Q: 0	71	-50	-38	-17	-23
A: 0
Q: 9	43	20	80	8
A: 9
Q: 59	-88	-50	-9	-17	-85	-33
A: 59
Q: 61	21	78	97
A: 61
Q: 69	-36	0	59	83
A: 69
Q: 70	54	-71	61	66	-46	-74
A: 70
Q: 55	38	-47	-83
A: 55
---
[[112 167 103 105 246 145 110  63 148  80  99 119 181  52 150 137]
 [120 159 150  88  71 110 155 144 100 176 141 145 146  98 207 238]
 [ 79 126 121  75 199 114 142  70  76 145 149 126 165  34 143 213]
 [143 140 146 128  84 161  62 184 122  84 189 103  38 149  63  48]
 [126  66  45 195 103 147  45 130  79 118  81 125 134 135  33  81]
 [133 129 160 110  80 156  78 187 134  91 194 107  36 152  69  44]
 [ 79 120 134  70 149 115 146 101  74 167 155 139 162  46 161 236]
 [172 179 148 142  67  50 211  98 115 146 115  98  93 181 187 151]
 [160 193 149 119  54  83 177 131 112 161 124 126 122 143 216 206]
 [167 170 150 139  72  43 216  91 113 143 117  93  87 182 178 141]
 [104  41  53 167 118 159  59 139 137 121  40 155 181 126  73  86]
 [ 80 128 118  77 206 117 139  65  79 140 147 122 165  33 142 207]] ==> 207

[[650 691 686 628 635 428 636]
 [639 691 678 539 594 455 639]
 [755 636 692 717 611 429 615]
 [648 661 571 437 572 416 667]
 [578 110 420 598 559 740 454]
 [642 670 576 450 579 420 665]
 [654 685 687 634 638 424 635]
 [649 704 667 496 576 445 652]] ==> 652

[[78 45 49 80 85 40 25 37 75 41 42 49 81 44 43 72]
 [76 97 68 57 63 44 81 49 77 44 46 45 62 40 47 78]
 [24 51 64 26 31 72 55 71 34 72 74 74 26 78 69 33]
 [90 68 42 85 86 44 40 41 82 42 40 42 87 41 47 83]
 [61 55 83 51 47 83 76 73 61 84 71 70 57 78 79 59]
 [28 77 28 36 39 51 67 60 35 50 58 53 32 56 47 39]] ==> 39

[[ -9  -7 -11  21  33  -7  -6 -16]
 [-10 -16  -6 -22 -16 -17  -2   9]
 [ -5   5  -5  11  -2 -10  -3 -12]
 [ -4 -27   2   5  31   0   7 -12]
 [ -2   1  -8 -10   4   4  -2 -19]
 [-10  -8 -11  21  -7  -9   5  -3]
 [ -3 -10   1   0  20  -5 -17   3]
 [ -8  12  -4  -9 -44 -14  11   5]] ==> 5

[[-165  162 -252  346 -298  177  270  -59  208  509  469]
 [ 423   15   68  466   -5  186  344  261 -193  270  143]
 [ 568  579 -459  406 -702  412  -51  229 -157   85  -71]
 [-109  273  201 -120  371  112    2  -59  596   59  199]
 [ 113  321   20   96 -284  310   34  368  -59  137   86]] ==> 86

[[-186   66   12  384 -211 -108]
 [ 242   92  104 -249  121  -74]
 [-187 -359 -289 -322   61  217]
 [-494 -754 -621 -496   66  480]
 [ 657  269  300 -609  345 -157]
 [-238  345  202  932 -433 -329]] ==> -329
---
[[ 26  88 -27  26  50]
 [ 17  53 -97 -54 -54]] >> 53

[[-40  68  97  90]
 [  6  61  47  41]
 [ -1  69  94  82]] >> 61

[[  2  -4 -36  21 -55 -15  -4]
 [-11  -6 -23  29 -12 -46 -81]
 [-57  -6  36 -43  18 -60 -42]] >> -6

[[-23  -7 -12  14 -39   8 -74]
 [-25  14   8 -27 -14 -13 -35]
 [-16  -2  -6  -5   2  22 -41]] >> 14

[[ 29 -49  53   3 -33   2  41]
 [ 41 -37  73 -13  -5 -18  50]
 [-27  -9 -42  -2 -34 -10   3]] >> -37

[[ 23 -60  53  -8   3  -4]
 [-26  29  15  45  43 -72]
 [ 58   8   4  16  15 -28]] >> 29

[[ 14  46 -86   9  -4  29 -15]
 [-98  10 -28  -4 -43 -28 -55]] >> 10

[[ 31 -51  19 -35]
 [ 18  65  49  25]
 [-19   3 -83 -24]] >> 65
---
(93, 26, 8, 32, 42, 6) ans = 93, 6
((-504, -576, -330, -483), (743, -378, -922, 653), (-504, -311, -899, 4)) ans = -504, 4
(-13, -29, 32, 18) ans = -13, 18
((19, 76, 57, 20, 28, 58, 58), (62, 20, 30, 57, 63, 26, 28), (65, 23, 55, 24, 23, 13, 55)) ans = 19, 55
((580, 212, 52, 121, 263, -841), (-543, 612, 158, 132, 375, -229)) ans = 580, -229
((-39, 44, -40, -15, -25), (46, 19, 41, 14, 34), (-3, 28, 15, 17, -27)) ans = -39, -27
---
[[ 22  78  74   3  82 -13]
 [ 88  33 -30 -72  33 -39]
 [-57  12  74  17  87  25]] -> 33

[[-29  24  -9   0  29 -58]
 [  9  97 -11  86  25 -57]
 [ 56  38  21  75   4 -31]] -> 97

[[ -2  15  22  95 -40  43]
 [  5 -22  35  11  37  -3]
 [  3 -12  21   7   7   0]] -> -22

[[ 19  32 -13 -50  70  22]
 [ 21  11 -56  -4  19  59]
 [ -8 -28  38  90 -84 -12]] -> 11

[[-63 -19 -44  17  62]
 [ 33 -35 -87  -2  59]
 [-49 -21 -29 -19  21]] -> -35

[[  14    8  -59   80    3   80]
 [  90   95  -88   17  -39    5]
 [  78  -23  -17   17 -101   97]] -> 95

[[-66  -8 -56   4 -14  57   9]
 [-72  -3 -52   3 -14  52  15]
 [-69  -6 -54   4 -14  56  11]] -> -3

[[ 35 -21 -28  51 -35]
 [ 66  -6  13  38  35]
 [-64  59  28  82 -11]] -> -6

[[-82 -27 -30  60  25  51]
 [ 15  36 -37 -63 -90  57]
 [-22 -28 -11  -5   7  -9]] -> 36

[[-49  21 -60 -37 -53  17 -69]
 [ 39 -37  67  28  63  -8  83]
 [  1  19  -8   8 -11   9 -13]] -> -37
